[-183 -113    5 -140   84    8 -148  199  100  103 -273 -177 -306 -372
  -54  -74   77  212   16  -29  144  -25  117 -180   60  185  209 -117
  276  334  -25 -496 -144  342   40  523  367 -237   52  638 -143 -253]
11
[  19  129   12  -67   95  231 -182 -439 -327  189   56  136 -257  322
  103  215  193  -47   98  -22   53   51 -278  127  -99 -305   12  281
  113  -28   65  474  -40 -178 -121  117 -332 -144  143   90 -181   99]
5
[  22    4  -21  194   97  159  183  -48  495 -198 -148 -273  266 -144
   47  398   94  341  325  -95 -257 -253   92 -170 -152 -337 -120 -407
  -15   81  -91  -15 -259  172  170 -400  -98  114 -156 -336 -363 -502]
2
[-136 -178  -30  -34   60  191  156 -163  -18   14 -127 -202  190   75
 -280  225 -274  119  -13 -107  -18   67  -22 -141   78 -152 -104 -265
  112  -10   76  132  -20 -279  -36 -403   62  165  -66 -219  -38   -8]
11
[-214  109  183 -207  147  -73  -48 -145 -441  160  117  360 -243   -3
  -84 -230  -26 -222 -131 -271  176  185  181  -65   37 -150   16  212
  -28   84  -87  296  -52  101  267  328  122 -479   86  420 -282   94]
7
[ -49   32   -3 -618  162 -568   -4  228  -72   38 -270  168   88 -508
 -116 -133 -124   81 -172 -366   74 -291   15  253  426  -65  -62  260
   88 -302   89  -64 -125 -185  207 -121  205   25  302  113   84  323]
11
[-163   95  -85 -125  296  335   47 -152  -99  200 -151  118 -152  -76
 -246  -76  171   54   -9  177  131 -261  193  243   35 -422   20  395
 -108 -155  -68  211  -12 -289  -21  197 -158 -742 -522  723 -122  235]
7
[-230   74  -29  -94  538  329  -31  -95  376  128 -263 -129   -1  -65
   63   74 -175  142  227  137 -145 -299   92  -19   94 -102   59    3
 -298  -41  232  -87 -384 -328   94 -328  123  127 -465 -273  231   75]
9
[-369  131 -170  208  335  -64  -24 -446 -232 -170 -213  -60  155  303
 -114   23  -68 -106  -29 -107  241 -205  -94  238  163 -143  -13 -120
 -120  -90 -233  494  404  163  142  -63  391  214   98  202  219 -207]
9
[-256   64   33   19  194   37  -18 -204 -143  223  -90  195 -515 -132
   56  214 -265  209 -161  -55   99  386  199 -307   37 -288   49 -177
  412  244 -110  157 -155 -341 -138 -188  220  144 -133  550  -45   24]
3
[ -69  -13 -160 -190   75  297  -54   -4  287   42 -221   38 -219 -348
  111  -80 -122  -51 -194 -243  -36  387  160 -331  312  -52  303 -202
  307 -160  -27 -436 -169 -302   76  141   40 -426 -189  457 -169  388]
10
[-238   -6  -79   54  246  203  -46 -112  -74  422 -310   76 -411  159
  286    6 -141  235  -36  152  -69   61  362  -62 -210 -436 -421 -206
   62  100 -191   49  377  -54  263 -306  297  435   49  129   16  125]
2
[ -92   48   89  143  113   35   83   65   95  246  -20  261  554   52
 -208   71  -83  261 -142  168   41   -2  -75   48  147   72 -163   33
  180  -75  356 -137  203  -49 -305   17 -152  147   65  -82   82   95]
6
[ 214   42  -15  293  -54   36   78   28  351   72  -27  115  300  138
   61   91 -155  116   54   84 -184  469  231 -454   27  -56 -439    6
  -69 -121   92 -387   14   23   35 -260 -213  129  180 -393 -120  -22]
4
[-270    6 -198  -52  133 -373 -272  192  126 -122 -374 -464   84  -79
  410   -6 -223  298  -25   77    6  263  131   -8  282 -145  -32 -268
  280 -131  -39 -250  109   86  355 -162  589   82  341 -189  -26   20]
9
[ 205 -204   89  313  301  415  177  421  167  -32 -189 -225   27 -199
  -93 -147 -166  236   89   43 -241  199   94 -221 -130  130 -325  125
  117  114  116 -364 -388 -322   70 -228  155 -334  -61 -219 -191  104]
11
[ 107  -55 -276   55  165  234  -46  -73  348 -150 -338 -195 -100  -55
   22  102   98   65   96  294 -122    1   74  170  193 -107 -220  -23
   -1 -177  -76 -210  -79  -41  147 -237 -233  321  229   84 -264  -18]
6
[-102 -116 -131 -572 -360    7  -19   56 -112  144  -41  -69 -238  222
  475   44  -95  -96  -99  -17 -152  -20  108 -162   52  119 -275  126
   92  -89 -278  199  512 -181  268  -94  240  -96   17 -102  125  104]
5
[  13 -381 -105 -408  -87  -20   89   36  109 -116   58  133 -114  294
   71   41   47 -226 -152  -79   14 -105  207 -213   66   40 -131 -227
  -47  -12 -153  482  505 -111  435   54  -86  518  161   71  -37  381]
9
[-131  185   69  149  123  266  -60  455  127   54  204  -83  -74 -108
  446   -8   67  -50 -407 -412 -131  272  372    7  107  -17 -467 -430
  -67 -122 -227 -210  204   81   44 -206   21    7  205   54 -157   41]
6
[ 101  -42 -106  326  170  195  129   68  348  412  -72  106  216  -96
   96  185 -203  102   38  168 -244   30  142  101  181 -195 -489 -212
 -113 -204    3 -568 -275 -149 -108 -499 -353  384  -26  -37  144 -110]
3
[ -22   59    6  -63  233  -95 -140   42  515   64  -50   69  190 -232
   11  177 -367  190  -30 -152  -81  246   93 -459  189  -24 -267  -59
   45  210  218 -398 -425 -309 -115 -330  339  169  227 -154   44 -105]
0
[-318 -114  191 -871  -69  282 -194  -72   68   11 -211  159 -220  -95
 -114    4  111  -55 -269 -232  249 -108   33  115  158 -143  506 -198
  160  -17 -386  172  -95 -105  288 -118   55   50 -581 -100   -9  300]
8
[  86  -48  188 -290  156  -48  148   24  250   58  163  136   26 -129
 -135  -57 -278  237   44  363 -235 -167  -76  -37 -347   71  161  -99
  355  226  477   92 -208 -106  141 -290  232   68  225  -10  -86  113]
9
[ 136  -81    1  -94  -55 -371   70   10 -157   31   14  108  -42  214
   -3   51 -209 -229  -43 -197  111   39 -139    5 -170   80 -235   24
  402  141 -164  278  287  -38  221  123  300 -148  265   15  286 -137]
8
[  -1 -565 -217   78  237  535   74  103   64   55  -96  -90 -346 -186
   95   62  476 -390  153 -323  -98 -126  112 -196  -91 -217  -28   37
   61  -37   75  218   25 -804  158  224 -145 -327  -79  172 -353  164]
3
[ 500  -32   -4  306 -232 -273 -137  185  -36   45  328 -186  432 -188
  490  -14 -134   86  -68 -430 -375  149   96   54  -59 -217 -479  122
 -195 -203  125 -196 -381   66 -213 -289   31  -46  717 -537    8  449]
3
[  19  172   -7 -603 -142  -52  -55   85 -130   76  429  218 -280 -174
  242 -197 -250  -84 -567 -539 -204   35   73 -201   -4  196  -98   87
  226  120  -24  485  227  -37  125   72  283 -295  299  -30  -34  431]
5
[-181  -70 -245 -312   98   96  -91 -184 -310   64   53  -50 -277  234
 -308   85 -175 -306   26  -47  -18 -409   58 -260 -131  197 -145  -97
   78  167  -95  225  456   10  148 -247  150  -41   87  -73   21  158]
4
[-214  -30 -228  108  118  -90  -78  185  154  -12 -188 -180  -96 -201
  291   55   96  237 -111  -16 -162   -5   54  270  -14 -107    4 -186
  -63 -140   60 -256 -122   -9  169 -362  383  169  112  138  202   36]
3
[ 160  -32  -65  324   57 -371   31   88  -84  141 -178  143   -5   47
  156  306 -242   40  -62 -385  -88  256 -108 -340  -77   23 -286 -317
  218    6    4 -265 -225  135  338 -405   99   94  413   86   94  -21]
4
[-140 -259   -5 -193  -97    2  -93 -316  544   26  105  230  181  113
 -380  466  139 -162  -88  165   32   66  358 -337    6 -380  235 -388
   99 -200  201   37  -78 -733  -87 -107 -371 -197 -665   69  230  404]
10
[  70  -93  125 -209  -72 -219 -260 -445  153 -511 -208 -339  402   49
 -303   13 -139   -7  260  376  129   83  -91 -235  290  -39   23 -180
  177   10 -254 -234  -83   59  223 -226  -31   63  164 -439 -287  -81]
3
[  58   31  -52  -69  -24 -151  -29  103 -331  -63  -90  197  124 -172
  206  292   -7  -76  -77 -314 -151 -201 -138  -20  161  202 -252  -66
  447  243 -334  198   86  -17  356  -62  308  -59  497  366 -189  -23]
4
[-451 -104  184  -47  -42 -176  378 -630  268 -390  -62  368  225  161
 -436  268  110  184  277  555  -34  202  298 -141   31  285  127  -16
  131  140  128 -109 -161    2 -423  152 -557 -337 -473  332 -465 -443]
8
[ 136  -36  -96  411  230  211   44   41   91  250   -6  -87 -376   22
  183   23 -124 -155  120   97  -29  226  -69  -53 -106 -172 -279 -107
  -28  -80  125 -172   21 -408 -155 -207  -45  197  140  143  138 -157]
0
[-529   -3  -72  130  329  437 -132 -309  452  -69 -376  -93 -119  -16
  166   98  -71  149  132   91  -97  328   55   26  -11 -232 -190   -4
 -104  -81 -226  -61  326   20  124 -292   -6 -128 -109 -194  152  -82]
11
[ 112  224  149 -607  222  390 -278 -366  -16  376 -101  214 -381  163
  144  116 -120  -24   14    3   37 -139  223 -206  124 -299   16   15
  261   -3 -253  118   31  -37  223 -120  169  396   82  252  118  421]
3
[ 234    8  -72  113  -30  -93   70  123  298    0   15  112  -72   58
   -4  251 -174  -69   24  -16 -109  194  217 -427  -22  262  -24 -374
   34  -95  214 -308  -88 -270 -101 -295  -46  163  183  -87  -25   57]
1
[ 111   92  199  200  143 -120  123 -341   73  167 -107  138  -31  113
 -380  -46 -107  300  -85  258  -13  186 -121 -207 -220  -87  -80  -98
  521 -140  287 -107  -20  104   98 -163  141 -249  251  111 -133 -336]
5
[-143  219   76 -748   86  -79  107 -171 -126  -37  173   86 -447  231
 -210   96 -133  204 -326  -90  289   99  -21   43 -269 -214  305  -66
  -58   95  299  671 -527  189  214 -313 -157 -439  -37  260 -666 -166]
7
[ -12   67 -191  810  365  -63 -101 -178  123  279   89  197   36   69
  125    2 -147  -93  -43 -119 -119  244 -112 -156   20   59 -405 -108
  -26   99  212 -352   47   43 -309  218 -102  203  296  140  261 -120]
9
[ 226  -70 -282 -364  136 -119   84   38 -159  137 -167   20 -244  -16
  140  275 -370  -85   58 -245 -123 -152    5 -196  164   64 -111  -53
  577  140 -119  144 -333 -271  245 -233  -10  181  113 -161 -185   86]
3
[ 191  -82 -149   94  106 -121  381   89  362 -235 -126  225  741  117
   -4  253   96  341  140   94 -271 -269 -154 -228  195   36 -206 -167
  175   78  -34 -280 -194 -165  231   92 -200  196 -491  242 -155  110]
11
[ -39  264    0  -50  148 -281  -24   65  -47  -89 -105   46 -205   32
   11   -8 -214  280  110   -8   72  280  -27  -64 -132  -39   87   61
   24  208  104  -59 -121   85  191  -23  347   56  121  119   97   65]
2
[ 244   45   16  -98  -76 -234  -71  340  122  364    9   85   70 -488
  286 -260 -156  187  231   56   -5  -50   89 -243  -56 -160   -7  296
  -18  158  273 -491  -90  311 -116  377   15 -204  459  237 -247  133]
0
[-102 -333 -265  271   86  146  134 -425  110  -75 -447  -72  -40  226
 -233 -119 -137  -95  120   79   60  177 -275   82  -26  139   47   82
   90  -62 -107 -147  -12   67   46  -54  -89   42  -24 -105  114 -273]
1
[ -20  -65   63  335  186  105  179   73  353 -160 -114  -45  195  -85
 -160  -79   -2  244  -18   75 -142  404  -29 -160 -206  179 -245  141
  -52  137  390 -418 -104 -272 -101 -111    1 -265   74   52   66   -5]
4
[ 320   27  176  -92  101   60   -5 -115  137  -12  -72   84  124   80
  255   40  -69   82 -119  184 -138   -5  128 -370    3   -3 -191  -19
  265 -218   81  146  114  -71  257 -238 -101 -184  237   49 -113  359]
3
[-403  229  -86 -175  278   13 -248   39   75  -19   78   19  -28  -86
  229  105  -31   99   49 -255 -125  -20  -50 -300  164 -121 -147  -90
   58  321 -167 -163  -71  -75  225   54  480  -43 -179   61 -138  -50]
6
[ 184 -221  127  406  271  398  306   58  182  198   -7  172  -68   73
   14   20 -180  411  269  102 -233   96  -72 -108 -196   12 -304   60
  207  -31    5 -223 -260 -102 -310 -308   14  152  -32 -176 -127  -49]
3
[ 119    8 -210 -265  190  455  243  156  532   14   84  -56  103  127
   31  290 -220  323  -75 -245 -336 -132  135   63 -146  -88 -154    9
 -169  102  118  184 -357 -195   11 -455  -22  213 -110  -84  189  342]
1
[-224  -22 -310 -148 -430  147  115 -146   94 -172  -16   91  -85  139
  488  287 -162 -114   78 -234 -193  438 -217 -464  279  -32  268 -494
   34 -164 -454 -222  215   87  300 -257 -137  284 -390  141 -144  131]
6
[  79  295 -140 -114   51 -120  -98   -6  123 -130 -114  -38   98 -386
  184  171   25   48 -133 -138 -232 -166  -82 -150  376  -27  115 -173
  419 -120 -147 -146 -102  -61  206 -111 -105   24 -217   63  -40  116]
4
[-147 -125  -83 -225  150  339 -164 -251  169  350  -65   57   51   68
 -186  277   15  -10 -146 -231 -168 -136  113  -91  195  -50 -158 -104
  -99 -389  233 -323 -277 -330  -86 -349  -98 -371 -136   11  136  295]
2
[ -24   -6 -158   84 -259   67  -32  206  187  -51  149  -33  434    6
  207  149  -72  263   33   89 -435  174  -34  355   30  -57  -84 -188
 -352  -32  -81 -402 -553  254  393 -388  180   25    8 -228   -4   80]
2
[ 112  354 -105 -194  -17  140 -150  -41 -181  117  -11  -51 -182  -15
  134   75  174  -99  -36   10  105 -516  155  223 -106 -254  374 -460
  505   78 -402   41  436   20  -24  217  260  223 -361  503  202  230]
2
[ -74   11 -200 -471   72   29 -232  -79  -14  167   61 -152   97 -115
   43   88 -148   76 -104 -169  -44 -366  -31   10 -119 -376  -97  -53
 -113  157  -10    5 -146 -276  140 -195  122 -532 -166  179  -15  571]
4
[-172    0  238 -368  119  130  -94  -13 -115  -21  -36  146 -163 -146
  146 -151  118 -145  -68 -144  121   43   47   76  -22 -196 -129  384
  156  230 -216  522  320 -320  223  216  197 -195  218  197 -129   31]
9
[-475 -155  296 -365  122   42  266 -373  322 -140 -211  194   75  304
 -729  622   47  391   40  653  -69 -134  528  -73  -28  201 -255  -98
   -8  307  208  253 -156 -290  142 -353 -249  239 -420  199   56 -210]
6
[-345 -160  116   70   87  -62  183 -119  100 -139  109 -167  147  -11
 -198  -21  -99   24  262  -44 -161  267 -104  127   87 -104  -47   19
  -36 -103   52 -189  -54 -216   19  -68   85 -115 -101   62  340 -114]
5
[  37 -212 -110   -3  -49  316  -30 -188 -138  375 -294  -31 -360  101
  -79 -113   -7 -188 -212    4  396  100 -273   51   86 -108  333  -63
  279 -128  -47  479  452  342  295  466 -188   73  227  357  115 -198]
5
[-367 -340   92 -239  -26  437 -211 -183   90  -48  -85 -156   52 -282
 -627  308   13 -399  -54 -220   93 -191 -273 -275  136 -165  283 -400
  349  -85 -171   49  368  -64  124 -692 -260  105   92  -49  164  -43]
0
[ -59  399  239  -23  484  212   18  249   88  -66 -257 -154 -158   82
   99 -149 -155   78   51  199  330  156  330  117  101  -75  215 -171
  178  -34 -126   61  -60 -208  -33 -161  318  279 -244  -91  -28 -251]
1
[ -80  117  111 -291   11   16 -156 -127  117  142 -127  -16  -89   -5
   61  200   63   55 -128 -106  175  101    3  -32 -145 -229   27  -27
  350  185   14  300  235 -103  242  135  236 -161  166  133  122 -153]
4
[-433   95  -16 -620   43  349  173 -183 -537   25   -5  397 -216 -172
  -53  241   92 -133   37 -380 -192 -463  -34  256  351 -162  681 -290
  320 -338 -385  194 -141 -287   25 -528 -168  288 -744  390 -114  583]
2
[-138 -241 -107  100  404  515  -20   39  193  171   18 -249  -32  105
  -52  186  -55  -20  -39 -192 -127   71   56 -207 -107 -322 -329 -148
  197  -37   50 -171 -243 -283  -59 -561    3 -215   -1  226  -97  -16]
4
[-349   65  -69 -205  102  170   13 -252  114 -398 -501 -279   38  -26
   25 -254  -42  342  -71  123  201  242  -28  -17   79  -81  294  -80
  -11   88 -145  -69   60  183  208  -70  229 -116 -219  155 -330  -62]
2
[  28  150 -128 -199   42 -139   56  162 -238   33 -234  -21 -148  -63
 -181   82  -82  -55   59 -238  193   59  -43 -161   81 -118   95    1
  201  271 -123 -236    8 -306   80  147   35   74 -285  358  122  179]
8
[ -53  -46   71  273  101  265   16  337    2  294 -282 -107  237  -27
 -115  100   20  190  -90 -165  -24   93   52  167   12  -30 -611   57
  -53   43   -9 -395   31  -91  -15 -240   42  -11  273 -247   77 -199]
10
[-214   90  174 -479  168  170 -420 -214  412   97 -288   46 -183  -36
    4  337 -244 -400   31  -14  244  194   38 -322  280   90   14  -51
  519 -117 -204  292  261  218  278 -459 -142   92  468 -785  -45 -709]
4
[ -92 -148  -16 -704 -368 -285 -196  -82    4 -341  -21 -207 -260  -95
  465  -23 -149 -143   98  214 -130 -158  -93 -108  361   51   -9 -125
  -11 -100 -554  128  369   94  396 -299   60  489  131   -1  -49  175]
9
[-272  184 -140  168  549  345 -165  -40  342 -227  184 -321 -330   65
  147  174  175   21   99 -222  -35 -196  274 -285  133 -212  417 -598
  131  244 -229  -34 -604  -95 -274   38  324  587 -899   98  -19 -317]
5
[-326   47  -38 -214   47 -277  -41 -155 -306   93  -32   27  -46 -119
 -162  -59 -378 -157   55   50 -249 -272 -138 -162  112  221   50 -137
  199   31  -30 -175   11  458  483 -450  164  119   84 -249  167  -91]
0
[ -59 -193 -178  -36  -90 -386   13  158  198  252 -301   12  -32 -514
 -106  -44  102  197 -137  145   39  -60  227  -29   14 -430   82   64
   73  -52  211 -216   -8 -333  225   56  158   20 -137  384  245  123]
3
[ 278 -121    6 -203  178    4  -63  424  268  130 -172  -83   89 -226
  110   60 -164   88 -177 -218 -109 -276  162 -102  452  241 -643   50
  -46 -338   28 -288 -204 -566 -221 -414    8  246   77 -647  -40  197]
6
[ 128 -111   94  194  167  461   84  120  -23   34  -75   -7  165  105
 -272   17  199  155   36 -261  -11  190 -446 -111 -118  128 -179  310
    7  106  204 -201 -123 -209   54   98 -226 -416   33 -163  -66   77]
3
[-230  228  151  -11  339 -110 -260  288 -102  177  304  231 -156   33
 -203   99 -166   37 -126 -644  302  -52 -181 -418 -324   34  162 -363
  386  306  100 -307 -208   47 -642 -328  338 -100 -103 -276  -88 -115]
10
[-217   20    8  143  344   46 -258  112  173  229 -260   -1   24 -212
  -50  -82 -266  124    9  400 -128 -183  133  105  227  125 -212  134
 -179  -90   61 -281 -286  -10  -76 -523   25  322 -115 -606  292  -63]
5
[-160   36 -173   53  222 -159 -289  450  145   70  116   99 -141  -22
  493   97  -26 -145   -4   16 -159  265 -257   44  171  162 -188 -156
  195   39    0 -433 -213 -374   96 -217  177  112  192  -92  -51 -185]
1
[  62   35  352   49  -31  -18 -317  276 -220  378   51   12 -262   92
   59   24   66 -103   48   29  145  338  113 -146  -67 -152 -416  158
  -91 -115  137 -101  224 -299  117  -13  393 -185  587 -103  102  -59]
10
[  32  -70  -66  216  244   36 -113 -308    5   48 -215 -114 -142  213
 -245   55 -187   -4  205  404   97   95  -35  -42  118 -135   -6  -14
  128   13  -40  134 -216  -24  300   28  139  124   15  -84  -41 -276]
9
[ 110  282   30 -278   82  -82 -190  -40  373  113   28  120   -2   -8
  229    5 -146  183 -355   90  -14  216  254  -79  251  291  -44 -286
   -2   -2  338 -270 -272 -161  -11  194  172   67  125 -169  -84  137]
0
[-205 -480 -186 -198 -342  109   15  273  -30   19   41  -68  -30 -204
 -219   73  255  -72  213  499  -11 -339  157   12  141 -256  -23  413
 -524  -12  -97  418  142  212  267 -277 -144  427  154  100 -253 -348]
3
[ 102  173  -80  221   -5   87 -106  207  124  162   26  200  279   52
  538  455  124  106 -261 -128 -289  152   86   80  147  164 -410 -265
  -88  -25  200  -17   30 -320   51 -113   10  136  523  126   36  187]
5
[-380   27  162 -154  174  181 -304   11 -387 -146  -13 -362 -461   49
   -8 -139  -77 -125  118 -164  140  143 -260 -134   49 -270  -82 -233
  130   83 -566  -14  189  511  457 -419  147  170  218 -101 -348 -223]
6
[-261  -94  -95  246   22  -85 -149  118 -126   62  317 -328 -122  -68
  378 -406 -141  -45   92  235 -268  426  135 -188  -26 -439 -384  411
 -197  121   83  -11  239  137   -1 -105  214  470  289  -46  143   16]
4
[-161   17  -57 -470  294 -180   47 -174    2 -132 -174   75  189   14
 -147  115 -350  134  265   70 -159    0 -146  -49  122 -195  -34  312
   57   76  145   93 -357 -102  499 -338  -15 -243   96  128  -88  360]
7
[ 128  132  -73  259  458  553  381  202  271   28  -89 -259   24  161
  254 -107 -177  167  141 -446 -148  164  -22  -81  -64 -239 -175 -345
   11   -6 -131 -350 -161   62    0 -265 -120  448 -134  -14 -125  -46]
1
[-191   93 -394  142  -98 -193  101 -209 -116 -211 -250 -174  168  134
 -318  -76   74  115   22  273    5  125  146   70 -111 -136  -19  481
  -55  444   -9 -164   29   12   19  170  262  270 -290  523  400  -76]
4
